Each row is shifted at random along 8 fixed directions that mean nothing.
Known rows, with every way that one mark hangs from another:
Q655(Q422(Q621) Q759): [  81 -112  -19  302 -215  -39  -63 -101  279   -6 -230   65   55  -71
   79   90 -109  183 -107  -82  -22   74   -6  -98  -43    4   11   15
  -57   44   76   87  -66   58   14  110  -68   15  154   76  -60   50
   -2   80   45  288  -68   25 -177    9    3 -222   66  -40  -56  -64
  280   98  145  155 -103]
Q340(Q283 Q655 Q710(Q422 Q665(Q346))): [ 158    0  -38  312 -136  184  -13    5  -46   13  -66    6  105 -161
 -167    9   10   54  -81   -7   10   67 -293  208  -74  -71  -68  -33
  -99  122    3   46   -7  -10   43   58   43 -142  121  -34   62   92
  146   21 -146  108   77  123  -61    9  -11 -178   91   74   34  -17
   83   24   56  444 -154]
Q340(Q283 Q655(Q422) Q759): [  31   -7 -122  234   10   99 -102 -110   53   11 -318  204  -75 -168
   19  112   84 -104    3 -176   15  244  -91  -22  -24   18   50  -14
  -13  -39   10   54   29  163  102   74   59 -130  209    0 -165 -111
   78   -8   22   35  -22   52  -56  128 -139 -306   64   12 -138  -81
  156  297   38  169 -122]
Q665(Q346 Q555 Q668 Q836(Q759(Q710))): [  23 -148  165  -16  -88  -64 -547    5  235  184 -107  -21 -248   31
   37   13 -102   20   35  -77 -352   11  -84   -8  -63 -143 -259  109
  130  -91 -210   74    2  125  100   59   51  -56  103 -277 -160   13
   79  -36  -24   -2  152   97 -291   85 -195 -121   17 -161 -136  -61
  -22  -13   62   58   43]
Q283(Q422(Q621 Q710(Q759(Q340 Q555)))): [-103  -54  236   51  -68  -71  -15  -48  180   48 -131  -18  -21   -6
  -80   68 -255  232   64  -10  -96   60  -59  -46   -7   63  -42   71
   90  112  -54   23 -167   45  163  -69   68 -231    3  -56 -270  -70
  115  -35  -39  -92  191   23  -62  136  -22 -182 -171  -57   38  -27
  -58   32   80   75 -109]
Q555(Q665(Q346 Q668(Q340) Q836(Q759))): [  91  -19  210    3 -114  -41 -479  -48   87   36  -60  -58  -69   -5
  -56  -14  -29   96  -22  -88 -310  146  -31  -12   82  -42  -94   81
  -43  -41   42   -7  -53    4  -57  159    2  -28   84  -55 -204   84
   51   27  -57   -4  149  -16 -193   52  -89  -54    5 -100 -135  -77
  -23  -43  164  162  107]
Q283(Q422(Q621 Q655 Q710)): [-224   53  202  108  -28 -112   55  202  149  -29 -130  -63  -86  167
  -42   83   67  237 -163 -125  189   20  -41   34  -22  168  116  160
 -246  286  -22  -94 -199  -99    6  -60 -165 -263 -239  341 -264 -154
   61   87 -114  124  171  345  -33  168  217 -243   53  -91  140   -4
   65  -13  300  140  -96]
Q759(Q340(Q710) Q555(Q665)): [  77 -119  207   11   -3  -75 -165  -62  117  -11  -30  -35  -73  112
   32    2 -113  301   45  -42 -101  147 -166 -192  -59 -104  -41   98
  271   27 -133  -64  -51   18   86  114    9 -115  120  -88  -92   45
   14   73  -85  137  193  -20 -254  109  -49  -39   22  -30   23  -67
   21  -56   53   11  172]
Q422(Q621(Q340(Q655)) Q710(Q759(Q668)) Q836): [-228  -19   67   45   22 -285  -62 -162  -48 -110    2  -19   30 -177
 -172  -35 -165  207   43  -60   50   25 -103   36   20   -3   42   73
 -136   27  111  -81 -109  -44 -107  -74  -69  -84  -66  135  -27  -42
   -7  126   -7  -17  -95  313  -64   85   81 -120  -20  -20  196  -13
 -130 -145  287  180  -88]
Q665(Q555 Q836(Q422(Q710) Q759(Q668(Q340(Q283))))): [-114   28  159   99   85 -217 -192    8   40  102  -44  -54  -51   39
 -147  -25    3  171   80  -14 -293  159 -174  196 -119  -23  -81  120
 -110  -20  -25  -18 -278  -90 -117  -54  -78 -151  -11 -158  -13  -84
  102   80  -62   18  232  304 -116   51 -134  -88  -41 -145  112   -2
 -311 -141  214  186 -144]
Q836(Q422(Q621 Q710(Q665 Q759(Q340 Q555)))): [ 153 -123  124  -24 -116  -41 -163  -35  295   50  -87  -91 -106   67
  168   65 -169  259  -89  -38    1   63 -129 -137  -43  -52   79   44
   40   87  -53   75   -8  110  107  106   50 -123   78  117 -254    4
  -32  109  -17  323  108   34 -185  136   64 -169  121   -8   -1   19
  297   37  172   43  119]
Q340(Q655(Q422(Q836) Q759(Q555 Q621 Q710))): [ 131  -22    6  331 -271  -90 -228  -98  202  186   77    7  158   28
  -84    1  -72  236  -63  -25   -8  249  -92  -69  -87 -129  -19  143
   20   52   73 -114 -143 -112 -190  103 -120   12  185   53  151  196
 -148  195  -51  358   99   70 -199   17  162  -79   60  -97   -2  -61
   86  -67   49  223  -69]
Q346(Q340(Q283) Q836(Q422)): [  -9   47  145 -110   18 -186 -159  133  247  154  -54  -71 -138  135
  130  116  166  221   53 -182 -198  406 -168  -43 -196  -82   86  207
   10   85  -58 -189 -163  -92    1  145 -215 -182   42  124  -85   -6
 -141  239 -123   47  374   72 -234 -117  -44 -211  -37 -195  -43  -63
  141  129  -17  -96 -101]
Q665(Q555 Q655(Q759) Q668 Q836): [ -45 -119  206 -109   71 -327 -719   51  220  278  -75  -33 -195   63
   89   82   34   91   31 -151 -422  262  134  -68 -112  -85  -79  165
  -24 -110  -40 -207 -113   -3  -69  121 -108 -102  166 -163 -172   33
  -43  207  153  -27  280  273 -275   33    6 -145   50 -334 -222  -37
   45   68  119  -61  -22]
Q422(Q621(Q340) Q655 Q710): [-140 -141  157   93   87 -194 -153 -160  -44 -203   10   10  -90  -85
  -91  -99 -170  192  -31  -48  132   22   17 -135   69   -4  107  140
  -53   57   90 -114  -40   65   47   10  -36  -99  -20  219 -327   -2
   15  149   94  -49 -125  214  -50  185   47  -90  180   -4   42  -42
   -1   89  239  149  120]
Q555(Q665(Q668) Q836(Q422(Q621) Q759(Q340(Q655)))): [ 130 -112   81  296 -104   12  -74 -153  -10  -81 -183 -137  121 -296
 -210  -33 -217  109 -208  178 -164   68 -174  237  138  -81  -74 -153
 -165   42  141  267  -84  -87  -17   31  138 -161   32    8  -17  115
  134   49  -51   12   34  169  -41   85  -58  -89    0   80   79   -8
 -236 -209  356  382 -118]
Q655(Q759(Q340 Q555 Q621 Q668)): [  59 -268  272   46  -45 -102 -262  -44  165  -52 -112   -5   10   20
  122   17 -228  248   84  -24  -40  104  -11  -97   65  -24   -8   62
  171    8 -142  124   47   34   74  108   14 -162  105   97  -78   41
  -28   44   12  164   -7   73 -169  145  -13 -136  116  -53   74  -41
  138  -28  268  -44  131]
Q340(Q655 Q710(Q346) Q759): [ -76  109 -186   77 -134  166 -130   76  234  194 -197  234 -171   45
  -46  160  155   -1   -3 -266  106   93 -237 -125 -202   24   54   93
  153   97 -267 -124   78   43   79   14    6   58  127  -74   70 -182
   51 -104 -241  272  237 -154 -120   25   48 -373 -180   13  -90  -84
  155   82 -187  157  -81]
Q422(Q621(Q340(Q283)) Q710 Q836): [  63  -67   66  -18 -123 -113 -102 -152  186  -58   -4  -87 -140  -50
   16  -31 -174  190  -23  -57   29   24 -244 -185  -91 -145  -60  170
  143    4  -42   80    6  173  146   11   29  -86   21  167 -211  138
    1   81  -14   56  -34  126 -279   83  -24 -111  100  -43   43    1
  248  -22  102   47   22]
Q555(Q665(Q346 Q668(Q340) Q836)): [  86   83  115   10 -165  175 -314   -4   73  -88 -167   -8   22  -84
   68  -26  -32   86 -120  -27 -142   10 -162   55   68  -62  -76   52
  -81  -21   65  331   80   73  -20  103   25   20   89   14 -124   48
  155 -124 -138  167  -59   35 -198   77   -3 -134  -22  -43  -66  -93
  178  -82  210  233   49]
Q346(Q340(Q283(Q422(Q655)) Q710 Q759)): [-363  -35  -61   30  272 -259   87   77  -31  -18 -263   80 -311   11
   56  173  224  104   71 -287   25  191  -89   13 -185  134  180   51
   -7  155 -188 -256 -174   46   27   15 -178 -194 -109  100 -125 -421
  -25  156   -6  -81  219  283  -76   41 -119 -319  -19  -69   63  -88
 -134  255  150  -68 -106]
Q655(Q759(Q340 Q668)): [-125   59   93  120 -167  -47 -128  104  179  -18 -167   88  208  -74
  -97  108  -62  270   84  -72  -54  144  -98   65 -100   82   27  124
  -70  112   24   61 -123 -124  -77  -42 -113  -27   22  -24  136  -22
   69  -46 -206  189  108   -7 -133  -12  128 -267 -176 -120  122  -78
   47 -190   76  188 -199]
Q665(Q836(Q759(Q555 Q621 Q710(Q346 Q422)))): [ -30  -66  149  306  -98  -28 -171 -136  -30   33  -23  109  179 -120
 -152 -129 -205  178  105  143 -207  162 -137  124  142  -64  -68   85
   40  -88   92  110  -89  -37  -62   40   -2  -26  164 -238  -42   88
   51   55 -136  -24    9  -17   27   91 -143  -38 -187  -22  -10  -78
 -298 -118   85  253  -99]
Q655(Q422(Q621 Q836)): [  18    9  185  121 -142   86   14  -41  243  -78 -254   75   14   93
  151   36  -35  101 -128 -103   70   50  -25 -117  124  -33   17  116
  -54    7   50  268    5   93  141   28  -24  -98   -4  170 -269   17
  103  -36 -111  206  -97  102 -138  173   -4 -206   64  -11   10  -11
  318   -3  238   54   -8]
Q759(Q340 Q621 Q710): [  54  -99   67  140 -161  -74 -338  -51  142  -22   11   94  126 -181
   71  -47 -221  302   21   59   22  339 -158 -101  -94  -53   62  234
  129   -8   58  102  -81   59   10  137  -69  -44  236  -37  -46   75
 -138  141  -66  205   42  -39  -89   88   96 -202 -121 -189  -52 -107
  147   -9   24  131  -14]
Q655(Q422(Q621) Q759(Q555(Q836) Q710(Q665))): [ 160  -86  212  192 -160 -143 -181 -226  165  -31  -29    1  155  -18
  -91    6 -263  198   87   11 -207  313   97  -51  101  -79  -80   48
    7  -57  156    1 -151  -15  -13   86   26 -106  207  -64 -161  110
  -53  105   76    6   49   77 -188   90  -43  -62   50 -100  -56    5
   -6    9  225   18   -1]
Q655(Q422(Q710(Q346))): [ -48 -160 -120  306  -70   44   11 -155  101  -80 -190   66  -48   10
  155   -7  -25  206  -78 -116   86 -100  -74 -152    4 -113    4  -18
   43  -15  -51   56   52  149   37  144  -67   46   91   62 -103  -64
   12   54  -16  288 -196   13  -93   53 -106  -72  132   26   -5 -118
  166  107  161  175  110]
Q555(Q665(Q346 Q655 Q668 Q836(Q422))): [-211   79  203 -111   53   40 -331   78  130   96 -245   92 -201  176
    0   40   81    2  -73 -208 -222    3   -2  -29  121  -26  -20   50
  -38  -11  -93   15  -83  -44  -27  -33  -16 -116  -65 -102 -258 -194
  192 -111 -161    0  319   41 -145  151 -137 -106 -199 -109  -94   12
 -143   42  120   26   75]
Q665(Q346(Q340) Q555 Q655): [ -34  -91  281  -98   47   60 -412   80  110  -25 -173  -51 -143   17
  128  -65    4   60  -37  -90 -119  -36   12   15  -20  -37  -38  200
  -59   10 -129   98   79   86   21  110   11  -63   75  -74 -226  -63
  181    2  -68   99  -27  153 -170  144   77 -153  217 -134  -80  -99
  175   95  133  198   47]
Q836(Q422 Q759(Q340(Q655 Q710) Q555 Q621 Q668)): [  68  -19  180  145 -112   65 -294   74  179   98  -17   69   77   27
  -30   11  -67  123  -32   31   11  326 -118  104  -41  -21   54  144
    6  106  -90  172  -78  -56   74   34  108 -138   88   42  -34  -29
  -10   18 -152  266  150   22  -16  192  130 -268  -47  -85   60    5
  -21  -96  196  159   67]
Q668(Q340(Q283(Q422(Q655 Q710(Q665(Q836)))))): [ -19   61   37   11   23   34 -209  -52  -26 -102  -24   62  -49   43
  161  -31   96  180   19 -147   63  233  -49  -82   48  -38  140  152
  -52  -30   68  111   20  160  -25  125  -62    5   54  214 -365  -70
   74   56  -47  125  -64   70  -45  159   21 -170  182  -41  -14  -67
  191   78  216   90  152]
Q836(Q422(Q621 Q655) Q759(Q710)): [ 212   44  215  163 -287  153 -391  -32  309   63  -59  108   63  -65
 -101   11  -98  -23  -44   57  -25  410   66   -5   59  -22   73  235
 -102   63  146  157  -39  103  184   75  147  -77  125   82 -463  132
   14   20  -67  106  117 -132  -23  216  146 -303  -10 -117 -207   18
  210   71   37  234   17]
Q422(Q655 Q710(Q665 Q836(Q759(Q340)))): [ -57   25  179   18   56 -192  -36  114  170  -48 -271  -41  -83 -123
 -157  162  -38  150  -45   -4  -75   50 -176  140  -69  143  111  113
 -188  175   98 -164   15   11   37  -80 -126 -271    3   79 -160 -155
  -22  136  -75  -55  260  362 -107   45   84 -286  -38 -119   83  -48
   -3  -40  191  100 -222]
Q836(Q759(Q555(Q665(Q346)) Q668)): [ -37  -35  136  329  -94   94   14   36  -36 -236 -279   -7  175 -185
 -190  -32  -90  152  -55   94  -28 -108 -218  320  103   74  -86  -55
 -227   96   70  270    0  -87  -88   -5    3  -82  -15  -40   72  -15
  184  -66 -186  184 -156  183  -71  132   -9 -138  -20   63  180  -59
 -160 -255  325  415 -126]
Q759(Q340(Q655) Q621 Q668): [-149  -47  290   63   49  196  -62   20   10 -199 -332  200  123 -197
    9  -16 -212   29   -6   62  151   11 -137  115  173   80   65   62
   50   55  -66  426  142   56  207 -117  107 -288   52   62  -82 -148
  204 -232 -174   -1  -67  140   74  253  -31 -327 -156    5  148  -45
   15  -47  280  131  -70]
Q668(Q340(Q283 Q655(Q422) Q710)): [  31 -104   47  230  124   58 -101 -156 -155 -147  -63   72  -40  -37
   30 -101   49   16   23  -86   75  228  -25  -31   46  -63   70   72
    6  -61   -4   24   -6  117   50  162   -2 -137  107  124 -172  -85
  103   56   46   -1  -98  179    7  132 -148  -98  305   44   31  -96
   40  144  258  228  129]
Q340(Q759(Q668 Q710)): [-163   -8   51  153   10    7 -135    9  -28 -170 -216  164   92 -112
  -26   39   26   62   97 -101   92  222  -33   94   56   94   39   61
 -158  -23   35  142  -56   16  -15   39  -53  -86    1   58  -99 -158
   52  -36  -87   90 -105  147  -14  187   -3 -251  -35  -52   35  -72
   21  -32  247  172  -16]
Q710(Q346(Q836(Q759(Q555))) Q422): [ -31  -90  -80  212    1  -16   11   93   30  -93 -186   18   10  -73
  284   10   98  274  -98  -66   64   41 -136  197   66  -65  131  -15
 -226    8   34  149  168  -12  -82  277 -148   29   65  167  -66  -93
  -60  242 -134  344 -287  159   19  -14   75 -227  148   37   82 -140
  151  -20  313  174    6]
Q340(Q283 Q759(Q555 Q710)): [  49  127   -1   89 -178  267  -37  100  139  -63 -215  134   16  -16
    5   52    4   35   62  -36   99  146 -330   43  -81   31   -1  111
   56   53  -86  341   42  112   92  -24   59  -93   74   26  -55  -82
  150 -198 -242  234   -3   36 -197  202   12 -319  -15   15   39  -46
  272  -73   37  182  -96]
Q665(Q655 Q668(Q340) Q836(Q422(Q710))): [-122  -89   83  -66  229  -60 -414  -43   82   71 -235   25 -273  -51
  226    7   10    4  -69  -63 -172  142   18   -6  -44 -121   65   98
   -5 -128  -41  145   36  201   84   52    7 -144   62    4 -321 -238
   44   67  147  -29   56  273  -83  124 -146 -142   36 -181 -127  -59
   -7  182  261  -18  106]
Q710(Q665(Q836) Q759): [ 116  -77  -40  180 -269  135  -52   -8  185   41 -159  -11  104   34
  114   35  -26  285 -112   12   17 -213 -326  -85   71  -17   12  -85
  -48   45   10  162  137   26 -137   92 -129  156   82   89   96  171
  158  -22 -254  530   -1  -70 -184   56   19 -129  147  196   52  -80
  355 -239  111  321    7]
Q346(Q340(Q655 Q710(Q665(Q668))) Q836(Q422)): [ -96  -45  -66  147   99 -230 -120  -41  -32  124   77  -54    4  -57
   -7   50  114  235  -69  -93 -100  293 -158   72 -163 -167   70   15
  -64   84   39 -249 -186 -162 -145  142 -216  -23  100   24  182   37
 -185  338  -26  104  188  178 -126 -158  -25  -95  -34  -68   31  -99
 -158   37   84  123  -34]
Q340(Q283 Q710(Q665(Q346 Q655(Q422) Q668) Q759)): [-173  -52 -128  114   -2  140 -182  -20 -126 -102  -91  172  -73   37
   82    0  137    3   -7 -230   92  -10  -38  -18  129  -19   70 -107
 -114  -23  -55  131   25  110  -55   97  -27   66    1   77 -106 -185
  164  -78 -105  193 -152  127  -34  187  -77 -186  177   82   56   -7
  141  -11  300  205  199]
Q759(Q340 Q555 Q668): [   4 -200  106  -30   40 -163 -236   45  196  -54 -157   12  -75   17
  265   75  -85  434   29 -136   -8  137 -178 -119 -162 -124   24  121
  162    2 -178   69   69   45   40   98  -95  -71   94   29  -14  -76
  -90  130  -58  348  -16   76 -230   73   48 -179   64 -107   80  -56
  181  -50  131  -72   91]
Q655(Q422 Q759(Q555 Q621 Q710(Q346 Q665))): [ 102  -27    5  264 -306   25 -127 -107  239   65  -48  107  180   17
    0   35 -220  273    0   -9  -57   84 -103  -50  -21  -63   -1   43
  110   64    9   73  -50  -10  -81   74  -40   49  254  -71   93   55
  -89    8 -102  377   49 -100 -182   19   55 -165  -99  -66  -13  -49
  127  -26   75  102   -5]
Q283(Q422(Q655(Q759(Q555)) Q710)): [-220   12  -86  165   12   15   74   73  201  -53 -342   82 -181   15
  157  153   69  150  -76 -133  184  -61  -55   -4  -76   56  105   30
  -47  152  -74   96   65  156   72  -17  -72  -63  -51  183 -261 -281
   69   17  -10  235  -33  196 -113  153   76 -312   10  -43   58  -89
  131  150  199   29  -38]
Q665(Q346 Q555 Q836): [-242   -6   77  213   42  -24  -19    1  -86  -85 -187   53   41  -47
 -102 -118  -67  165    6  -18 -163 -215 -225  177   45  -17 -182   48
  -96  -72  -32  177 -123  -82 -164  -85 -116   20    3 -334   99  -58
  308  -77 -209   80  -82  211 -102   73 -175   -6  -96   21  148  -99
 -302 -155  121  350 -224]
Q655(Q422(Q621(Q668) Q710(Q665(Q346 Q555)) Q836)): [-165   -8   16   80   98 -269 -129 -218    4 -184 -154  112  -69 -142
   54   17 -110  121  -24 -228  -76  113   87   -3   50  -86  -40   24
 -133 -124  183   51 -111  171    9   28  -20    4  112 -111 -303 -143
  -65  138  147  -11 -248  286 -116  123  -84 -145  -65 -167  -25    3
  -45  104  318  -43   33]

Rows:
[ 109  -57  248   63 -127 -308 -152   -8  260   32 -125 -140  -18 -164
  -95  120 -146  224  -90    6  -84  198  -36   27  -95   32   56  214
 -118  137  125  -96  -96  -27   26    3 -114 -239   18  173 -158  174
 -117  266   43   32  101  337 -199   -6  234 -210   72 -162   28  -16
  169  -28  185  103 -279] | Q422(Q621 Q655(Q759(Q340)) Q836)
[ -36  -81  183   34   51    6 -122   19   18  -53 -121   96  -54  147
  -36   36   94  -65  104 -163  -19  236   13  -74  146   84  -14   71
  -45  -63  -89  -23  -30   28  116  107   -3 -144   -9   88 -221  -92
  126  -26 -103  -90  112  111  -38  199 -107 -171  107   38  -10  -52
   85    9  203   69  106] | Q340(Q710(Q836) Q759)
[ -50  -32  182 -105   29 -272  -31   29   82  -25 -105 -171 -176  -23
  -36   74  -63  210  -32  -83  -88    3 -237   42  -95  108   57   89
  -55  177  -95 -186  -92   13   20   31 -105 -306  -23  125  -80  -90
  -99  157  -63  -56  183  374 -185  -27   -7 -158   50 -104   79  -20
   47   25  269   11 -142] | Q422(Q621 Q710(Q346(Q340(Q283 Q759)) Q665(Q836)))
[ 241  -91  434  -59 -167   88   26   68  162  -18 -188 -190  126   -8
  -19   15 -212   89  -51  143 -148  -82 -171  207  134   56    3   43
 -109  179 -101  146  214  -37  116   51   67 -357   49  196   -1   23
  119  -92 -229   12   79  242  -54   26  157 -214  223   83  139  -75
  258 -120  302  231 -175] | Q710(Q346(Q340(Q655(Q422(Q621)))) Q759(Q555) Q836)
[  63  -40  379  -40    2 -100 -349   -1    7 -127  -30  -18  116  -69
 -114  -70 -206  209   31   42 -144  217 -154  113   43   -4  -22  125
  -19   48   26   95  -57 -107  -18    9   43 -281  136   88  -77   70
   30   14  -34   18  140  194 -135  180   84 -156  -44 -152   27   50
   -8  -56  279   73   43] | Q759(Q555(Q665(Q655)) Q621(Q340(Q283)) Q668)
[  43  -29  317  -62  -84 -154 -147   55  213  127  -84   25   12  101
  -40  138 -159  363   -2 -131 -136   79  -19  -36   84   67  186   26
 -115  161  113 -197  -65 -140  -47    6  -83 -128   42   55 -252   -9
    1  149  -91  198  295   21  -87  104  157 -260  -32   42   -8   86
  139  -35   92   52  -54] | Q710(Q422(Q621 Q655) Q665 Q759(Q555))
[  64 -207   49  222   70   42   20  -83  -82 -179 -205   63   19 -176
   97  -20  -32   41  -41   13   16   64  -20  157  145  -88   36  -35
 -128  -50   16  154  218  144  174  177   21 -135   91  111 -241  -75
   72  104    3  -27 -210  232  107   69  -40 -185  169   70    8  -77
  114  121  297  212    9] | Q340(Q710(Q346 Q422(Q655) Q836))
[  71  -97  224  117  -27   39 -135 -169   66   -6 -195   39   32  -43
  -78   21 -154  119  -30   -9 -149   47 -116    0   88  -33 -108  -54
   27  -41  -23  208  -41    9   33  -30   95 -115  113  -28  -78   63
  132  -82   -1  100  -17  102 -144  177  -95  -83   -4   44  -37   11
   -9  -27  214  152   26] | Q340(Q759(Q555(Q665(Q655(Q422(Q621)) Q836)) Q668))
[ -88 -340  281  156  260 -189   50    6 -183 -249 -158 -156  -60  -29
   77  -10  -25  135   50    3   44  122  -22  171   73   36  -60  -25
  -59   65 -213   61  -84   56  205  101  -13 -518 -165  251 -184 -116
   96  103   60 -201  -46  510   28  168 -161  -73  368  -28  240  -52
  -88   45  576   70  104] | Q759(Q340(Q283(Q422) Q710) Q668)
[-130  -64  -90  -67  -40  -97 -207   91  226   95  -70  -20 -299   57
  123   85  -27  197  -99 -256  -77  -27 -252  -47 -202 -158  -68   52
   56   55 -219   29  -68    0   37   13  -89  -43  -39   52  -15 -124
  -35   45  -79  170  122   93 -274  -53 -109 -190  -75  -95   38  -14
   80   67   55  -19   20] | Q665(Q346(Q836(Q422(Q621(Q340(Q283)) Q710))) Q668)
[ 143  -75  234  105 -164  -73 -188  -60   41 -153   30  -66  144 -134
 -158 -135 -391  254  -25  161  -82   20 -291  147  -28  -81 -118   87
  117   98  -53   92   19  -24   20   27   90 -169  171  -22   67  100
  -43  -40 -108  110   70   77 -159   87   84 -111  -80  -90   55  -54
  -50 -158  202  164   91] | Q759(Q555(Q665) Q621(Q340 Q668) Q710(Q346))
[  53    4  197 -100 -106   99 -279   42   82 -121 -209  -42  -41  -65
   53   53  -23  -12  -68  -79 -112   74  -66   68   96    6  -38   28
 -101   61  -16  204   85   81   73  131   54 -134   19  115 -196  -67
   64  -91 -113    9   32  117 -201  113   17 -215   37  -65  -57  -84
  207    6  259  109   87] | Q555(Q665(Q346(Q340(Q759(Q710(Q836)))) Q668))
[ -89 -372   78  121  131 -315 -245 -193  -39  -54   24   69 -157  -39
    7  -75 -206  361  136 -152  -35  182 -145 -155  -65 -133   22   70
  254  -94 -187 -174 -142    6  -79   99 -177 -136   76   35   -8 -105
 -160  200  101   78  157  116  -90   47 -278  -30    2  -79   74   22
 -181   46  146  -19  132] | Q759(Q621 Q668(Q340(Q283)) Q710)
[ 116   58  249   21 -199  105 -249   19  171  -38 -189  -59   84   11
 -124   43  -57   99  -45  -25 -216  149  -99    0  140  -55 -118   14
  -65   11   91  151  -15  -94   41   54   40 -138   26   36 -151  129
  152  -95 -170    2  239   14 -214  106  -11 -141 -102  -56  -67    4
   93 -199  185  140  -34] | Q555(Q665(Q668) Q836)
[  87    2  298   22  -58  -34 -135   73  140  -45 -104  -65   63   48
   -8   24  -51   98   50   30  -99  228  -54  131   93   -2   -8  143
  -95   59    3  -65   -9  -39   96  132  -58 -336   65   46 -225   33
  -38   87 -151  -50  224  145  -77   42   -9 -141   14 -137  -23  -60
   67   24  202   49   -6] | Q759(Q710(Q346(Q836(Q422)) Q665))
[ -44   41  335  -10 -166  176   38   80  174  -49  -76    7  102  234
  -66  -28 -174  260   84  -15   41  -26 -136   58   98  -25   -7   87
   36   99 -148  313  -17 -144  -19 -121   18 -101 -164  191   25 -119
  226 -248 -290  235  111   85 -155  167   49 -173   44   80  288   46
   32 -366  304  102   59] | Q655(Q759(Q555(Q836) Q668(Q340) Q710(Q422(Q621))))
[ 314 -297  236  110 -190   63  -91   36  310  172 -170 -110 -104   97
   38   76 -106  191 -118  -18 -150 -123 -139    2   87 -115  -13   11
   24  101 -201  -47  262   32  175  141   19 -153   18  198 -210  123
   63   84 -162  157  212  -55  -50  -17    3 -172  261  128  -34  -23
  278  -14   62  204   17] | Q710(Q346 Q422(Q655) Q836(Q759))
[-146 -102  182   65   50 -201 -227  156  189  -26 -259   73 -127  -12
   75   75   -9  171    3  -97  -16  196  -55  -20    9  190  165  174
  -44   84  -39 -102  -69  -11   20  109 -129 -196   27   47 -182 -192
  -52  168  -98   84  198  119  -46  138  -11 -313  -44 -142   24  -95
    4   18  205    0  -53] | Q836(Q759(Q340 Q621))
[  61  -57  127   30 -157  131 -181   12  315   45 -227    6 -188   28
   29  109  -25   69  -20  -54   82  -72  -94 -179  -27   23   71   88
   34  123  -51    2  187  182  165   33   -1  -96   24  223 -296  -13
   69  -46  -37  207   86   64 -179  161   93 -254  151    8  -70  -63
  419   65   78  153   50] | Q422(Q655 Q710(Q759))
[ -15   -5  184  228  -28  122  110  104  118 -181 -352   19   41  -99
   11   16  -60   48 -230   75  159  -20 -100  199   88   94  128   64
 -283  167   89  314   -1    8  128  -51   -4 -266  -85  218 -253  -82
  183  -17 -102  182  -57  288   26  197   97 -282   67   40   93    4
  141   35  318  292 -180] | Q836(Q422(Q621 Q655))
[ -15 -152  332   74  174 -101 -122  -68   73  -12 -214  -35 -189  148
   28  -13    8   34   18 -127  -54  102   94  -90  139   26   80  132
   22   -9  -83 -185    0   35   73  101  -46 -288  -33  137 -317 -131
   86   98   13  -86  173  175  -51  152 -185  -81  286   12   27  -91
  -56  110  269   42  123] | Q668(Q340(Q655(Q422(Q836(Q759)))))
[ -70   47   -6  -21  -11  -26 -447    2  -61  -82 -125   29    9 -285
  158  -36   -7   42    2  -46 -272  149 -126  219  -94 -133 -119  105
 -126 -102   72  377   17  153  -19   96    5   40  186 -216  -58  -26
   76   -1  -18   -2 -262  266 -198   20  -15 -221  -29 -207  -75 -117
   78   40  190  174 -158] | Q665(Q346(Q340(Q283)) Q555 Q668 Q836)
[  36  -45  -45  203 -206  110 -288 -108   36  -92 -152   70   88 -195
  -62   -5 -105  152  -93  -86 -128  -10 -119  -13   54 -117 -113  -52
  -32  -24  102  169   -4   32  -47  120   17  118  151 -146  -68  125
   94  -36  -83  173  -75 -142 -175   35  -53  -96 -156  -10 -111  -67
   57  -34   25  313    3] | Q555(Q665(Q346 Q668))
[ -15 -113   13    6   69 -187  -83  -49  173   72 -179  -30 -333    6
  -19  131  -43  160    8 -250  -72   35 -189  -86 -226  -69  -42   44
  158   42 -213 -134  -32  173  111  -49  -20 -113  -33   90 -180 -140
   -9   33   64   29  202  119 -198   33 -127 -210   54  -56   -7  -23
   54   71   66  -21   38] | Q621(Q668(Q340(Q283(Q422(Q655 Q710 Q836)) Q759)))
